Below are the code and all the weights of a small trained network. Each question names an input and a target symbol and asks about switching units off, where a switched-off unit gives its printed mean instead of its output.

import numpy as np


def w(rows, s, z=0):
    codes = np.array(rows[::2]) - 128.0
    scale = np.full(codes.shape[1], s)
    scale[-1] = z or s
    return codes * scale


def norm(h):
    return h / np.sqrt((h * h).mean(-1, keepdims=True) + 1e-5)


def f(y):
    return np.maximum(y, 0)


def softmax(a):
    e = np.exp(a - a.max(-1, keepdims=True))
    return e / e.sum(-1, keepdims=True)


def log_softmax(a):
    a = a - a.max(-1, keepdims=True)
    return a - np.log(np.exp(a).sum(-1, keepdims=True))


def net(x, mask):
    ids = ['αβπτψω'.index(c) for c in x.split()]
    T = len(ids)
    res = E[ids] + P[:T]
    u = 0
    for l in range(2):
        q, k, v = (norm(res) @ M[l].T for M in (Q, K, V))
        z = softmax(np.where(np.tri(T) > 0, q @ k.T / 2**0.5, -1e9)) @ v
        res = res + np.where(mask[u], z, O[l][:, -1]) @ O[l][:, :-1]
        u += 1
        y = f(norm(res) @ A[l][:, :-1].T + A[l][:, -1])
        res = res + np.where(mask[u : u + 8], y, B[l][:, -1]) @ B[l][:, :-1]
        u += 8
    return log_softmax(norm(res)[-1] @ U[:, :-1].T + U[:, -1])


Q, K, V, O, A, B = {}, {}, {}, {}, {}, {}
E = w([
[71,142,122,206,5,170,112,148,127],'α',
[99,13,120,108,85,119,160,148,103],'β',
[124,86,119,164,203,193,69,45,200],'π',
[199,179,179,141,8,114,112,142,186],'τ',
[46,81,96,117,83,69,122,200,172],'ψ',
[38,27,108,132,119,174,100,101,149],'ω',
],0.016)
P = w([
[119,147,124,100,180,110,100,104,62],'0',
[200,76,86,177,111,141,130,196,190],'1',
[169,85,78,148,55,136,96,92,138],'2',
[150,134,69,114,112,222,155,168,146],'3',
[112,97,137,186,93,132,141,107,141],'4',
[106,128,147,84,96,189,152,131,191],'5',
[141,86,200,148,126,135,148,124,150],'6',
[118,123,210,77,91,170,135,113,129],'7',
[126,73,187,128,115,247,170,198,177],'8',
],0.014)
Q[0] = w([
[137,168,37,103,115,86,130,67,105],'L0H1',
[142,64,170,255,121,62,134,111,154],'L0H1',
],0.0091)
K[0] = w([
[240,75,2,189,115,187,137,190,203],'L0H1',
[78,201,203,43,174,219,234,175,150],'L0H1',
],0.0057)
V[0] = w([
[196,153,153,58,254,124,179,46,196],'L0H1',
[136,45,182,169,111,237,147,49,90],'L0H1',
],0.0094)
O[0] = w([
[122,179,83,102,135,140,253,104,111,3],'L0H1',
[122,183,102,139,164,69,128,148,249,189],'L0H1',
],0.015,0.0075)
A[0] = w([
[100,105,192,35,176,126,90,116,131,151],'L0N1',
[141,175,208,148,178,171,162,237,75,6],'L0N2',
[211,167,144,100,127,187,192,112,2,71],'L0N3',
[72,49,201,40,83,68,117,152,126,147],'L0N4',
[205,150,108,66,92,177,174,85,30,90],'L0N5',
[120,169,146,174,63,231,102,101,190,195],'L0N6',
[88,143,124,135,153,176,110,177,31,47],'L0N7',
[118,183,104,153,162,17,196,194,135,82],'L0N8',
],0.0096,0.011)
B[0] = w([
[144,75,104,105,199,111,118,93,142,159],'L0N1',
[253,20,176,147,116,188,68,23,70,128],'L0N2',
[146,131,106,200,153,174,131,177,101,132],'L0N3',
[190,98,81,146,173,140,191,164,117,192],'L0N4',
[143,137,74,200,109,149,112,170,117,132],'L0N5',
[107,113,73,211,108,145,153,136,101,251],'L0N6',
[157,65,93,101,166,84,123,133,125,129],'L0N7',
[110,109,82,114,98,75,141,120,64,138],'L0N8',
],0.014,0.017)
Q[1] = w([
[111,175,166,108,84,172,98,63,26],'L1H1',
[22,98,103,97,118,158,201,253,30],'L1H1',
],0.0049)
K[1] = w([
[130,89,45,131,33,154,39,248,135],'L1H1',
[147,177,155,197,169,145,131,3,93],'L1H1',
],0.0051)
V[1] = w([
[41,56,84,56,245,112,81,62,99],'L1H1',
[34,169,185,254,110,140,2,137,166],'L1H1',
],0.0083)
O[1] = w([
[107,176,93,154,68,85,120,139,63,60],'L1H1',
[150,101,117,3,102,99,110,92,149,252],'L1H1',
],0.024,0.0029)
A[1] = w([
[93,156,210,188,206,210,118,157,106,104],'L1N1',
[62,156,134,214,148,186,254,154,129,57],'L1N2',
[111,209,141,141,24,110,149,140,94,197],'L1N3',
[79,93,30,146,65,11,131,98,135,181],'L1N4',
[135,178,99,150,125,213,199,184,64,253],'L1N5',
[105,137,76,194,194,85,127,180,100,161],'L1N6',
[114,133,125,135,72,155,165,28,210,154],'L1N7',
[72,24,128,127,149,194,195,82,135,253],'L1N8',
],0.0094,0.0035)
B[1] = w([
[123,3,117,142,84,164,148,174,150,157],'L1N1',
[13,82,203,106,72,84,131,73,155,201],'L1N2',
[147,86,30,186,156,55,82,79,70,154],'L1N3',
[124,141,65,40,95,199,144,255,111,230],'L1N4',
[194,99,133,90,63,75,174,90,93,195],'L1N5',
[155,103,166,153,94,132,145,167,229,208],'L1N6',
[136,164,124,64,71,156,195,203,198,186],'L1N7',
[144,88,51,173,134,184,168,223,68,249],'L1N8',
],0.01,0.011)
U = w([
[141,81,215,65,114,70,24,118,171,96],'α',
[202,218,110,127,136,88,60,231,151,18],'β',
[107,134,198,139,98,69,116,144,160,102],'π',
[180,83,204,44,85,206,180,153,155,117],'τ',
[142,116,119,95,101,104,74,91,10,253],'ψ',
[152,195,111,2,57,121,200,125,74,115],'ω',
],0.0065,0.0066)

Each question gives the input, a string of symbols that net reads in full, and the target symbol t.
The units are the heads (2 rows each of Q, K, V and O) and the neurons (one row each of A and B). Each row of codes is followed by its name. A weight is (code - 128) times the scale printed after its matrix; where a second scale follows, it is the last column's (O, A, B and U).
mask holds one flag per unit, layer by layer, with each layer's heads first. A switched-off unit (its flag False) gives its mean, the last column of its rows in O or B, instead of its output. The means were averaged over made-up inputs and are rounded, as every weight is.
A unit's drop is (log p(t) with every unit on - log p(t) with that unit switched off) / (log p(t) with every unit on - log p(t) with every unit switched off).
The circuit of an input: a set's keep is (log p(t) with only the set's units on - log p(t) with every unit switched off) / (log p(t) with every unit on - log p(t) with every unit switched off). Starting from the 12 units with the biggest drops (on a tie, the unit counted first), units are removed one at a time, each time the one whose removal leaves the highest keep (on an exact tie, the one counted first), for as long as the keep stays at least 0.8.
units of the circuit, in order: the units of the circuit, biggest drop first
most important unit: the unit with the biggest drop
top k neurons: the k neurons with the biggest drops, biggest first
k most important neurons of layer l: the k neurons of layer l with the biggest drops, biggest first
drop when u is switched off: that unit's drop, to one decimal
input β ω β, target β: 2 most important neurons of layer 0 -> (L0N4 L0N6)
input π τ α α β ψ α β, target π: units of the circuit, in order -> (L0H1 L1H1)
input α α ψ π α β α, target α: units of the circuit, in order -> (L0H1 L1H1)
input π π ψ τ τ α τ β ψ, target π: units of the circuit, in order -> (L0H1 L1H1 L1N2)
input π ψ τ π ψ π τ π ψ, target ω: 2 most important neurons of layer 1 -> (L1N4 L1N5)
input π τ π π π τ β ω, target π: units of the circuit, in order -> (L0H1 L1H1 L1N2)
input α τ ψ α ψ, target α: units of the circuit, in order -> (L0H1 L1H1)
input α ψ β β ω α, target α: units of the circuit, in order -> (L0H1)
input τ π π ψ τ π π ψ τ, target ψ: units of the circuit, in order -> (L0H1 L1N6 L1N7)
input π τ ω α π ψ α τ, target π: units of the circuit, in order -> (L0H1 L1H1 L0N6 L1N2)
input π τ τ ψ τ τ π π ω, target ω: top 2 neurons -> (L0N4 L0N8)
input β τ τ ω π, target β: top 2 neurons -> (L0N6 L1N2)
input α π τ α β π β π, target α: 2 most important neurons of layer 0 -> (L0N4 L0N8)
input τ τ τ π τ π τ π α, target ω: most important unit -> L0N4
input ψ τ π τ τ τ α ψ π, target ψ: 2 most important neurons of layer 0 -> (L0N1 L0N6)
input π π π ψ α π β π, target π: top 3 neurons -> (L0N6 L1N2 L0N8)
input β ψ π β π, target β: top 2 neurons -> (L1N2 L0N6)
input ω π ψ π ψ, target ω: top 2 neurons -> (L1N4 L0N4)
input β π ω β β τ, target β: top 2 neurons -> (L0N6 L1N2)
input ψ τ τ ψ π τ, target ψ: top neuron -> (L0N4)
input π π τ τ α ω τ, target π: top 4 neurons -> (L0N6 L1N2 L1N8 L0N8)
input α π ψ ψ ω α π, target α: drop when L0N5 is switched off -> 0.0
input τ ψ α τ π π α, target ω: drop when L1H1 is switched off -> 0.5
input α α α π τ ω τ, target α: drop when L1N7 is switched off -> -0.1
